Here is a tiny trained network, its code and every weight. The questions are about switching its units off for an input and a target symbol, where a switched-off unit gives its printed mean instead of its output.

import numpy as np


def w(rows, s, z=0):
    codes = np.array(rows[::2]) - 128.0
    scale = np.full(codes.shape[1], s)
    scale[-1] = z or s
    return codes * scale


def softmax(a):
    e = np.exp(a - a.max(-1, keepdims=True))
    return e / e.sum(-1, keepdims=True)


def log_softmax(a):
    a = a - a.max(-1, keepdims=True)
    return a - np.log(np.exp(a).sum(-1, keepdims=True))


def net(x, mask):
    ids = ['αγζστφψω'.index(c) for c in x.split()]
    T = len(ids)
    res = E[ids] + P[:T]
    u = 0
    for l in range(3):
        r = res
        for j in range(3):
            rows = slice(3 * j, 3 * j + 3)
            q, k, v = (r @ M[l][rows].T for M in (Q, K, V))
            z = softmax(np.where(np.tri(T) > 0, q @ k.T / 3**0.5, -1e9)) @ v
            o = O[l][rows]
            res = res + np.where(mask[u + j], z, o[:, -1]) @ o[:, :-1]
        u += 3
    return log_softmax(res[-1] @ U[:, :-1].T + U[:, -1])


Q, K, V, O = {}, {}, {}, {}
E = w([
[91,153,223,35,62,168,203,73,24],'α',
[97,192,80,54,190,203,113,176,134],'γ',
[124,74,178,171,120,60,46,201,193],'ζ',
[59,73,38,12,121,98,139,179,103],'σ',
[135,148,106,249,57,212,154,176,168],'τ',
[97,86,40,164,123,52,147,63,99],'φ',
[164,113,84,108,34,175,15,162,154],'ψ',
[72,187,99,194,181,159,207,41,195],'ω',
],0.013)
P = w([
[78,1,146,155,164,215,62,101,81],'0',
[21,107,143,134,68,160,96,125,139],'1',
[46,159,131,131,65,134,101,118,146],'2',
[63,169,125,131,77,122,109,122,147],'3',
[78,185,121,125,96,115,113,126,156],'4',
[95,188,121,134,105,114,121,135,157],'5',
[105,194,110,133,115,107,130,138,161],'6',
[113,190,106,141,122,104,138,148,160],'7',
[123,189,106,142,131,100,151,154,168],'8',
[125,188,104,150,139,94,150,162,161],'9',
[132,185,99,148,151,93,157,164,165],'10',
[138,195,97,144,161,97,145,169,166],'11',
[138,178,98,153,165,96,169,185,172],'12',
[143,175,102,153,169,93,180,199,162],'13',
],0.007)
Q[0] = w([
[119,176,23,177,159,126,112,95,131],'0.h0',
[182,146,126,134,253,153,135,89,17],'0.h0',
[119,127,204,105,80,167,193,126,141],'0.h0',
[81,170,155,170,115,99,127,100,202],'0.h1',
[193,175,81,102,188,164,213,168,39],'0.h1',
[111,156,77,165,59,189,162,82,129],'0.h1',
[101,143,142,129,152,89,163,51,173],'0.h2',
[181,107,123,163,207,89,113,115,153],'0.h2',
[111,94,80,163,43,104,150,107,73],'0.h2',
],0.0069)
K[0] = w([
[202,118,171,128,68,177,200,32,63],'0.h0',
[121,66,55,198,127,85,181,1,140],'0.h0',
[89,132,104,156,186,180,107,159,186],'0.h0',
[153,175,145,189,114,80,160,99,181],'0.h1',
[155,144,201,51,181,207,135,109,46],'0.h1',
[151,105,212,175,93,138,121,37,107],'0.h1',
[77,79,151,68,143,157,108,190,87],'0.h2',
[168,166,175,153,122,147,102,185,174],'0.h2',
[118,179,88,86,194,203,166,153,125],'0.h2',
],0.0061)
V[0] = w([
[128,194,106,145,151,193,130,129,64],'0.h0',
[100,156,93,155,83,38,149,63,143],'0.h0',
[131,143,35,160,119,83,82,150,254],'0.h0',
[102,95,2,167,162,176,80,180,149],'0.h1',
[91,169,117,27,94,120,119,130,38],'0.h1',
[61,247,117,36,118,199,159,143,107],'0.h1',
[73,100,145,152,129,118,98,133,127],'0.h2',
[119,126,199,95,188,88,137,135,197],'0.h2',
[166,152,220,99,66,86,136,199,149],'0.h2',
],0.006)
O[0] = w([
[119,122,163,136,96,147,189,99,160,128],'0.h0',
[199,158,67,175,202,144,167,195,142,119],'0.h0',
[140,185,108,163,149,161,95,211,10,212],'0.h0',
[52,107,2,114,86,118,118,94,162,252],'0.h1',
[186,172,123,59,133,113,178,253,188,94],'0.h1',
[164,192,51,157,145,81,184,242,107,186],'0.h1',
[85,148,133,166,151,141,114,152,154,218],'0.h2',
[136,202,144,90,198,117,62,131,131,96],'0.h2',
[212,184,98,157,192,112,129,162,115,88],'0.h2',
],0.0063,0.0031)
Q[1] = w([
[163,49,75,153,2,158,133,137,96],'1.h0',
[179,42,144,66,125,77,104,178,118],'1.h0',
[237,78,176,171,168,106,99,104,121],'1.h0',
[187,95,173,201,154,149,155,130,170],'1.h1',
[63,132,135,107,132,114,124,237,153],'1.h1',
[91,111,126,108,65,64,112,168,184],'1.h1',
[178,143,106,183,139,151,120,192,230],'1.h2',
[73,168,95,240,110,167,70,211,251],'1.h2',
[154,141,117,180,142,123,125,214,238],'1.h2',
],0.0079)
K[1] = w([
[168,101,90,92,24,208,116,77,68],'1.h0',
[120,71,127,46,124,93,54,155,146],'1.h0',
[147,74,153,227,70,86,58,150,169],'1.h0',
[73,150,116,179,123,218,140,90,100],'1.h1',
[190,157,123,92,117,136,103,194,98],'1.h1',
[141,132,116,79,82,123,106,112,50],'1.h1',
[153,155,146,126,147,106,183,161,71],'1.h2',
[254,151,176,148,82,56,236,128,22],'1.h2',
[188,172,167,82,137,95,204,179,58],'1.h2',
],0.0086)
V[1] = w([
[134,111,191,161,61,30,42,192,125],'1.h0',
[137,191,225,75,204,180,121,99,87],'1.h0',
[164,50,207,158,84,22,67,175,127],'1.h0',
[146,202,107,169,153,178,201,29,119],'1.h1',
[162,45,169,56,117,111,75,169,1],'1.h1',
[126,138,184,126,128,196,108,160,106],'1.h1',
[105,141,195,68,97,165,111,65,107],'1.h2',
[103,152,92,129,170,82,77,157,225],'1.h2',
[101,86,160,92,105,183,98,69,116],'1.h2',
],0.006)
O[1] = w([
[217,218,67,197,163,62,190,201,108,78],'1.h0',
[148,38,88,97,3,164,241,97,153,38],'1.h0',
[193,225,35,147,143,88,145,191,151,2],'1.h0',
[197,223,65,97,161,84,117,210,175,60],'1.h1',
[4,48,160,9,53,176,130,61,206,87],'1.h1',
[150,120,183,106,97,118,130,130,180,131],'1.h1',
[28,148,69,67,35,135,146,70,152,180],'1.h2',
[181,90,93,197,193,123,188,185,80,82],'1.h2',
[60,106,107,108,78,108,163,63,107,173],'1.h2',
],0.0056)
Q[2] = w([
[68,203,115,135,132,124,159,167,113],'2.h0',
[146,179,11,111,142,99,173,153,114],'2.h0',
[64,58,202,95,169,113,112,125,93],'2.h0',
[105,138,170,171,109,244,199,120,141],'2.h1',
[164,172,128,121,84,201,62,206,157],'2.h1',
[111,134,166,218,111,53,101,110,169],'2.h1',
[97,51,141,160,116,118,93,102,104],'2.h2',
[177,163,98,101,143,90,120,153,213],'2.h2',
[151,100,125,115,135,142,143,109,192],'2.h2',
],0.012)
K[2] = w([
[161,142,75,110,182,126,201,115,154],'2.h0',
[196,117,112,111,255,115,97,243,133],'2.h0',
[63,120,156,34,139,78,185,94,46],'2.h0',
[116,171,182,178,133,247,169,98,137],'2.h1',
[151,140,100,133,75,225,39,204,164],'2.h1',
[136,77,146,225,117,70,94,109,194],'2.h1',
[122,113,217,121,40,87,141,87,132],'2.h2',
[127,175,4,119,155,75,50,134,234],'2.h2',
[80,114,129,174,137,162,85,82,193],'2.h2',
],0.01)
V[2] = w([
[119,75,190,106,80,129,114,97,115],'2.h0',
[118,126,214,147,78,209,103,100,147],'2.h0',
[82,57,1,141,158,155,111,67,114],'2.h0',
[73,124,21,70,144,83,125,189,158],'2.h1',
[193,140,113,218,204,97,130,200,91],'2.h1',
[184,186,235,173,136,147,145,127,164],'2.h1',
[162,221,156,88,91,145,151,137,74],'2.h2',
[175,68,192,128,135,107,171,150,51],'2.h2',
[205,118,127,70,138,113,166,122,73],'2.h2',
],0.0054)
O[2] = w([
[143,176,153,67,153,79,174,116,56,206],'2.h0',
[189,178,153,111,161,138,213,147,99,198],'2.h0',
[157,173,42,58,37,62,228,110,231,241],'2.h0',
[184,150,191,254,119,201,198,40,185,152],'2.h1',
[88,74,212,49,41,160,222,38,108,1],'2.h1',
[15,100,12,51,89,105,143,143,173,54],'2.h1',
[120,60,79,172,140,72,96,59,252,84],'2.h2',
[155,211,30,167,120,145,57,101,223,70],'2.h2',
[74,154,99,186,142,142,85,108,188,22],'2.h2',
],0.0046,0.0088)
U = w([
[42,12,203,17,31,161,162,53,110,254],'α',
[254,220,104,135,146,95,206,185,89,133],'γ',
[170,159,157,226,211,156,51,163,121,150],'ζ',
[77,92,35,102,160,88,102,182,148,44],'σ',
[99,140,107,182,89,150,158,147,175,39],'τ',
[155,88,115,141,129,116,158,102,182,104],'φ',
[176,129,99,109,110,154,68,95,148,96],'ψ',
[75,156,130,142,168,135,120,105,167,42],'ω',
],0.0071,0.0068)

Each question gives the input, a string of symbols that net reads in full, and the target symbol t.
The units are the heads (3 rows each of Q, K, V and O). Each row of codes is followed by its name. A weight is (code - 128) times the scale printed after its matrix; where a second scale follows, it is the last column's (O and U).
mask holds one flag per head, layer by layer. A switched-off head (its flag False) gives its mean, the last column of its rows in O, instead of its output. The means were averaged over made-up inputs and are rounded, as every weight is.
A unit's drop is (log p(t) with every unit on - log p(t) with that unit switched off) / (log p(t) with every unit on - log p(t) with every unit switched off).
The circuit of an input: a set's keep is (log p(t) with only the set's units on - log p(t) with every unit switched off) / (log p(t) with every unit on - log p(t) with every unit switched off). Starting from all 9 units, units are removed one at a time, each time the one whose removal leaves the highest keep (on an exact tie, the one counted first), for as long as the keep stays at least 0.8.
circuit, biggest first: the units of the circuit, biggest drop first
most important unit: the unit with the biggest drop
heads that matter: for each layer, one digit per head in row order, 1 if its drop is at least 0.15 and else 0, layers parted by /
input ω ω σ φ τ ω ζ ζ γ, target α: heads that matter	000 / 110 / 010
input α φ ω γ γ γ ζ φ γ ζ ζ φ τ, target τ: most important unit	0.h1
input φ γ σ ζ σ, target γ: circuit, biggest first	(2.h1 0.h1)
input τ ω τ τ ζ ζ φ γ, target α: heads that matter	000 / 110 / 000
input γ ψ ζ ζ, target γ: circuit, biggest first	(1.h0 1.h1 2.h0)
input ω γ ζ ψ ζ ζ φ γ φ γ, target ζ: heads that matter	010 / 011 / 100
input γ σ γ τ φ γ φ ζ σ ω φ γ, target ζ: heads that matter	110 / 001 / 100
input ω φ ζ τ ω ψ τ γ ω, target ζ: circuit, biggest first	(1.h2 2.h0)
input α α τ ζ ω ζ ζ ω ω ψ, target α: heads that matter	111 / 100 / 001
input ω ζ σ ψ σ ω, target γ: heads that matter	111 / 101 / 101
input ζ ω φ φ, target γ: heads that matter	110 / 011 / 111
input ζ ζ σ γ ω τ, target α: heads that matter	000 / 100 / 010
input γ ψ ζ σ ζ τ φ, target α: circuit, biggest first	(0.h1 1.h1)
input ψ ζ ζ γ σ ω ψ γ γ ζ σ τ φ ψ, target ζ: most important unit	1.h0
input ζ α φ τ ω ζ α ω, target γ: heads that matter	110 / 111 / 101
input τ ω τ τ, target ζ: circuit, biggest first	(1.h1 2.h0)
input ζ τ τ ζ φ ζ γ α ω γ ω ω φ, target ζ: circuit, biggest first	(2.h0 1.h1)
input φ ζ φ, target γ: heads that matter	011 / 001 / 111
input ζ ω α σ, target σ: circuit, biggest first	(2.h1 1.h0 1.h1)
input γ ψ ψ τ ψ γ ω σ ζ ζ φ ψ σ σ, target ζ: circuit, biggest first	(0.h1 1.h2 2.h0 1.h0)
input γ α γ ψ ψ ω ψ τ, target τ: circuit, biggest first	(2.h2 0.h0 1.h2 0.h1)
input α ζ φ, target φ: most important unit	0.h1
input σ ζ φ ω σ, target γ: circuit, biggest first	(2.h1 0.h0 1.h1 2.h0)
input γ ω τ σ ω τ ω, target ζ: circuit, biggest first	(1.h1 2.h0)
input σ ψ ω σ σ σ τ ζ α τ ψ φ τ ζ, target α: heads that matter	000 / 001 / 010
input ζ γ ω γ ω ζ α γ γ σ α, target γ: heads that matter	010 / 110 / 010
input ζ ζ ζ σ ω τ φ σ ζ τ σ, target ζ: most important unit	2.h1
input σ γ γ ω γ τ ζ, target α: heads that matter	010 / 000 / 010
